Here is a tiny trained network, its code and every weight. The questions are about switching its units off for an input and a class, where a switched-off unit gives its printed mean instead of its output.

import numpy as np


def w(rows, s, z=0):
    codes = np.array(rows[::2]) - 128.0
    scale = np.full(codes.shape[1], s)
    scale[-1] = z or s
    return codes * scale


def norm(h):
    return h / np.sqrt((h * h).mean(-1, keepdims=True) + 1e-5)


def f(y):
    return y / 2 * (1 + np.tanh(0.7978845608 * (y + 0.044715 * y**3)))


def log_softmax(a):
    a = a - a.max(-1, keepdims=True)
    return a - np.log(np.exp(a).sum(-1, keepdims=True))


def net(x, mask):
    res = np.array(x, float).reshape(1, 3) / 4 @ E
    u = 0
    for l in range(2):
        y = f(norm(res) @ A[l][:, :-1].T + A[l][:, -1])
        res = res + np.where(mask[u : u + 4], y, B[l][:, -1]) @ B[l][:, :-1]
        u += 4
    return log_softmax(norm(res)[-1] @ U[:, :-1].T + U[:, -1])


A, B = {}, {}
E = w([
[31,110,174,116,132,75,113,23,83],'x0',
[129,140,120,135,128,124,120,134,112],'x1',
[104,95,66,190,133,73,254,192,103],'x2',
],0.0088)
A[0] = w([
[198,134,114,144,180,197,89,150,207,91],'L0N0',
[172,115,99,151,123,255,85,182,111,222],'L0N1',
[85,107,90,136,117,53,179,153,126,3],'L0N2',
[220,116,55,152,176,153,181,208,167,45],'L0N3',
],0.0088,0.005)
B[0] = w([
[86,83,128,107,82,18,87,242,95,208],'L0N0',
[78,43,88,107,89,94,61,221,152,243],'L0N1',
[70,2,95,194,154,94,68,156,95,191],'L0N2',
[175,205,112,162,175,192,154,25,174,255],'L0N3',
],0.0088,0.0079)
A[1] = w([
[203,204,14,217,193,205,214,88,204,57],'L1N0',
[194,215,27,171,191,216,203,121,232,4],'L1N1',
[164,208,208,17,141,230,64,2,73,15],'L1N2',
[86,143,64,93,130,75,204,127,92,27],'L1N3',
],0.0085,0.0047)
B[1] = w([
[114,204,195,29,123,192,119,106,96,254],'L1N0',
[105,181,173,42,203,220,238,105,45,232],'L1N1',
[245,204,219,206,137,88,180,97,198,234],'L1N2',
[123,77,74,206,151,110,72,150,128,134],'L1N3',
],0.013,0.0086)
U = w([
[194,89,72,59,57,120,26,223,226,189],'0',
[77,203,96,65,214,228,210,109,58,251],'1',
[216,187,232,220,141,54,136,31,205,19],'2',
[49,42,58,245,215,60,177,52,59,83],'3',
],0.012,0.0017)

Each question gives the input, the list of numbers given to net, and the class t.
The units are the neurons (one row each of A and B). Each row of codes is followed by its name. A weight is (code - 128) times the scale printed after its matrix; where a second scale follows, it is the last column's (A, B and U).
mask holds one flag per neuron, layer by layer. A switched-off neuron (its flag False) gives its mean, the last column of its row in B, instead of its output. The means were averaged over made-up inputs and are rounded, as every weight is.
A unit's drop is (log p(t) with every unit on - log p(t) with that unit switched off) / (log p(t) with every unit on - log p(t) with every unit switched off).
The circuit of an input: a set's keep is (log p(t) with only the set's units on - log p(t) with every unit switched off) / (log p(t) with every unit on - log p(t) with every unit switched off). Starting from all 8 units, units are removed one at a time, each time the one whose removal leaves the highest keep (on an exact tie, the one counted first), for as long as the keep stays at least 0.8.
units of the circuit, in order: the units of the circuit, biggest drop first
k most important neurons: the k neurons with the biggest drops, biggest first
top k neurons in layer l: the k neurons of layer l with the biggest drops, biggest first
drop of u: that unit's drop, to one decimal
input [1,3,7], class 3: units of the circuit, in order : [L0N2]
input [6,8,0], class 2: top 2 neurons in layer 0 : [L0N1 L0N0]
input [0,6,0], class 0: 2 most important neurons : [L0N3 L1N1]
input [-6,6,0], class 0: 2 most important neurons : [L0N1 L0N0]
input [6,5,0], class 2: 3 most important neurons : [L0N1 L0N0 L0N2]
input [-8,2,0], class 0: 2 most important neurons : [L0N1 L0N0]
input [5,-2,0], class 2: drop of L0N2 : 2.8
input [6,-4,-1], class 2: drop of L0N1 : 0.4
input [1,6,6], class 3: drop of L0N2 : 1.6
input [8,5,2], class 3: drop of L1N2 : 0.1
input [5,-6,0], class 2: 2 most important neurons : [L0N1 L0N0]
